Below is a small trained network, with its code and all its weights. Each question gives an input and a class and asks what happens when units are switched off, that is, made to give their printed mean instead of their output.

import numpy as np


def w(rows, s, z=0):
    codes = np.array(rows[::2]) - 128.0
    scale = np.full(codes.shape[1], s)
    scale[-1] = z or s
    return codes * scale


def f(y):
    return np.maximum(y, 0)


def log_softmax(a):
    a = a - a.max(-1, keepdims=True)
    return a - np.log(np.exp(a).sum(-1, keepdims=True))


def net(x, mask):
    res = np.array(x, float).reshape(1, 7) / 4 @ E
    y = f(res @ A[0][:, :-1].T + A[0][:, -1])
    res = res + np.where(mask, y, B[0][:, -1]) @ B[0][:, :-1]
    return log_softmax(res[-1] @ U[:, :-1].T + U[:, -1])


A, B = {}, {}
E = w([
[130,127,130,129,127,123,126,130],'x0',
[95,249,45,156,224,53,204,179],'x1',
[132,128,136,127,127,123,125,122],'x2',
[192,134,66,86,54,75,227,22],'x3',
[24,84,193,2,199,98,186,79],'x4',
[132,124,127,127,128,128,132,130],'x5',
[183,151,23,33,207,211,39,71],'x6',
],0.0048)
A[0] = w([
[145,217,44,53,185,157,94,129,101],'N0',
[60,112,171,196,178,181,76,212,190],'N1',
[112,242,87,171,211,65,174,176,57],'N2',
[161,38,182,88,46,205,59,111,54],'N3',
[187,112,95,208,79,181,82,149,78],'N4',
[106,131,114,146,194,208,34,218,150],'N5',
[149,219,76,190,171,93,147,168,108],'N6',
[46,134,183,26,196,85,171,106,90],'N7',
[91,142,171,166,191,157,53,238,122],'N8',
[215,148,78,154,52,90,174,58,172],'N9',
[82,129,182,205,67,71,199,169,58],'N10',
[120,253,81,154,179,92,180,186,58],'N11',
[17,156,171,25,216,90,195,100,93],'N12',
[189,127,66,69,62,65,221,51,254],'N13',
[126,230,76,162,217,81,163,158,60],'N14',
[117,59,198,174,46,72,150,179,64],'N15',
[204,189,128,194,90,167,85,207,104],'N16',
[63,106,207,202,65,58,137,207,100],'N17',
[98,140,185,180,92,56,209,210,66],'N18',
[190,209,76,215,77,135,80,187,87],'N19',
[161,47,167,107,56,190,63,104,59],'N20',
[167,29,211,137,62,200,85,87,74],'N21',
[123,118,189,210,52,62,206,141,119],'N22',
[155,145,49,73,191,221,57,105,60],'N23',
[156,35,192,118,35,175,76,107,52],'N24',
[172,137,36,70,160,168,89,91,87],'N25',
[70,111,215,144,163,159,57,226,177],'N26',
[37,69,196,37,195,137,163,88,134],'N27',
[104,185,177,147,98,55,181,182,125],'N28',
[179,198,58,230,97,137,99,183,78],'N29',
[178,143,55,64,200,193,32,79,69],'N30',
[206,169,91,202,62,139,115,134,147],'N31',
[170,28,159,162,65,196,96,100,116],'N32',
],0.005,0.003)
B[0] = w([
[156,138,192,197,220,195,64,53,196],'N0',
[89,213,85,62,31,173,220,77,230],'N1',
[21,74,24,215,199,51,139,126,200],'N2',
[22,66,38,217,210,37,136,124,202],'N3',
[188,56,148,54,103,76,77,184,179],'N4',
[78,225,111,65,33,205,217,64,213],'N5',
[50,62,20,133,156,44,132,172,191],'N6',
[197,55,155,41,63,75,66,244,202],'N7',
[42,215,56,68,38,184,214,73,210],'N8',
[89,186,68,46,41,183,220,102,212],'N9',
[215,156,214,171,194,196,48,50,195],'N10',
[4,47,12,220,194,36,146,110,193],'N11',
[188,38,162,46,61,64,80,232,217],'N12',
[58,219,107,75,38,203,210,67,253],'N13',
[34,59,13,225,193,45,144,90,192],'N14',
[189,137,191,185,213,198,46,35,191],'N15',
[193,70,161,29,64,110,93,205,192],'N16',
[232,168,197,153,187,205,61,63,216],'N17',
[203,145,190,177,218,203,70,57,199],'N18',
[198,63,162,33,61,67,63,230,196],'N19',
[31,80,37,216,206,50,142,85,191],'N20',
[28,85,24,193,197,62,141,90,208],'N21',
[210,180,217,149,193,213,64,51,211],'N22',
[229,146,219,188,204,187,60,65,196],'N23',
[36,63,27,214,207,39,153,114,198],'N24',
[216,169,219,174,186,188,69,66,190],'N25',
[81,198,68,55,47,183,215,78,231],'N26',
[210,60,148,37,66,97,77,228,219],'N27',
[154,157,148,171,204,164,71,52,192],'N28',
[193,31,140,33,39,66,58,220,193],'N29',
[234,171,218,193,201,198,45,75,207],'N30',
[186,95,158,42,61,108,118,209,198],'N31',
[22,62,33,155,147,45,126,158,203],'N32',
],0.0045,0.0052)
U = w([
[38,44,32,224,223,18,123,112,34],'0',
[232,182,217,187,221,222,32,55,3],'1',
[206,24,167,26,26,41,52,250,14],'2',
[122,165,102,98,86,152,138,93,251],'3',
[75,253,82,76,11,200,211,57,58],'4',
],0.0052,0.0038)

Each question gives the input, the list of numbers given to net, and the class t.
The units are the neurons (one row each of A and B). Each row of codes is followed by its name. A weight is (code - 128) times the scale printed after its matrix; where a second scale follows, it is the last column's (A, B and U).
mask holds one flag per neuron, in row order. A switched-off neuron (its flag False) gives its mean, the last column of its row in B, instead of its output. The means were averaged over made-up inputs and are rounded, as every weight is.
A unit's drop is (log p(t) with every unit on - log p(t) with that unit switched off) / (log p(t) with every unit on - log p(t) with every unit switched off).
The circuit of an input: a set's keep is (log p(t) with only the set's units on - log p(t) with every unit switched off) / (log p(t) with every unit on - log p(t) with every unit switched off). Starting from the 12 units with the biggest drops (on a tie, the unit counted first), units are removed one at a time, each time the one whose removal leaves the highest keep (on an exact tie, the one counted first), for as long as the keep stays at least 0.8.
circuit, biggest first: the units of the circuit, biggest drop first
most important unit: the unit with the biggest drop
k most important neurons: the k neurons with the biggest drops, biggest first
drop of u: that unit's drop, to one decimal
input [1,4,-3,7,7,-7,3], class 2: most important unit	N12
input [2,-5,-3,-7,4,-6,-1], class 4: circuit, biggest first	N26; N1
input [-6,-7,-4,-2,4,3,-8], class 1: circuit, biggest first	N17; N15
input [3,6,-4,-4,-1,-6,-7], class 1: circuit, biggest first	N17; N18
input [-8,-4,-6,-1,4,7,7], class 1: circuit, biggest first	N30; N23
input [6,3,6,8,-8,-1,-4], class 2: 3 most important neurons	N29; N19; N31
input [-6,6,-6,2,-1,6,6], class 0: circuit, biggest first	N14; N11
input [-6,-3,3,-5,1,0,-7], class 1: circuit, biggest first	N17; N15
input [-7,6,-8,-4,-8,5,5], class 2: circuit, biggest first	N29; N19
input [8,-5,-4,-2,5,-5,5], class 0: circuit, biggest first	N3; N20
input [3,5,0,-3,-6,6,-1], class 2: 3 most important neurons	N29; N19; N16
input [-1,-4,-4,-8,-7,-8,5], class 4: 3 most important neurons	N5; N8; N1
input [-1,-8,1,1,4,6,-8], class 0: circuit, biggest first	N24; N21
input [2,-3,-3,-7,8,-4,-3], class 2: circuit, biggest first	N27
input [1,-7,7,6,-8,-5,7], class 2: 4 most important neurons	N31; N4; N19; N16
input [0,-4,-4,-1,5,-7,3], class 2: 2 most important neurons	N27; N7
input [-8,-4,3,-5,0,5,-6], class 1: 2 most important neurons	N17; N15
input [-4,-1,5,-8,5,-3,7], class 4: drop of N8	0.7
input [-8,2,-5,-7,-4,-5,-8], class 1: drop of N18	0.3
input [3,-6,6,2,-4,-3,-2], class 0: drop of N4	0.0
input [3,-5,-1,4,5,-7,5], class 0: 2 most important neurons	N3; N20
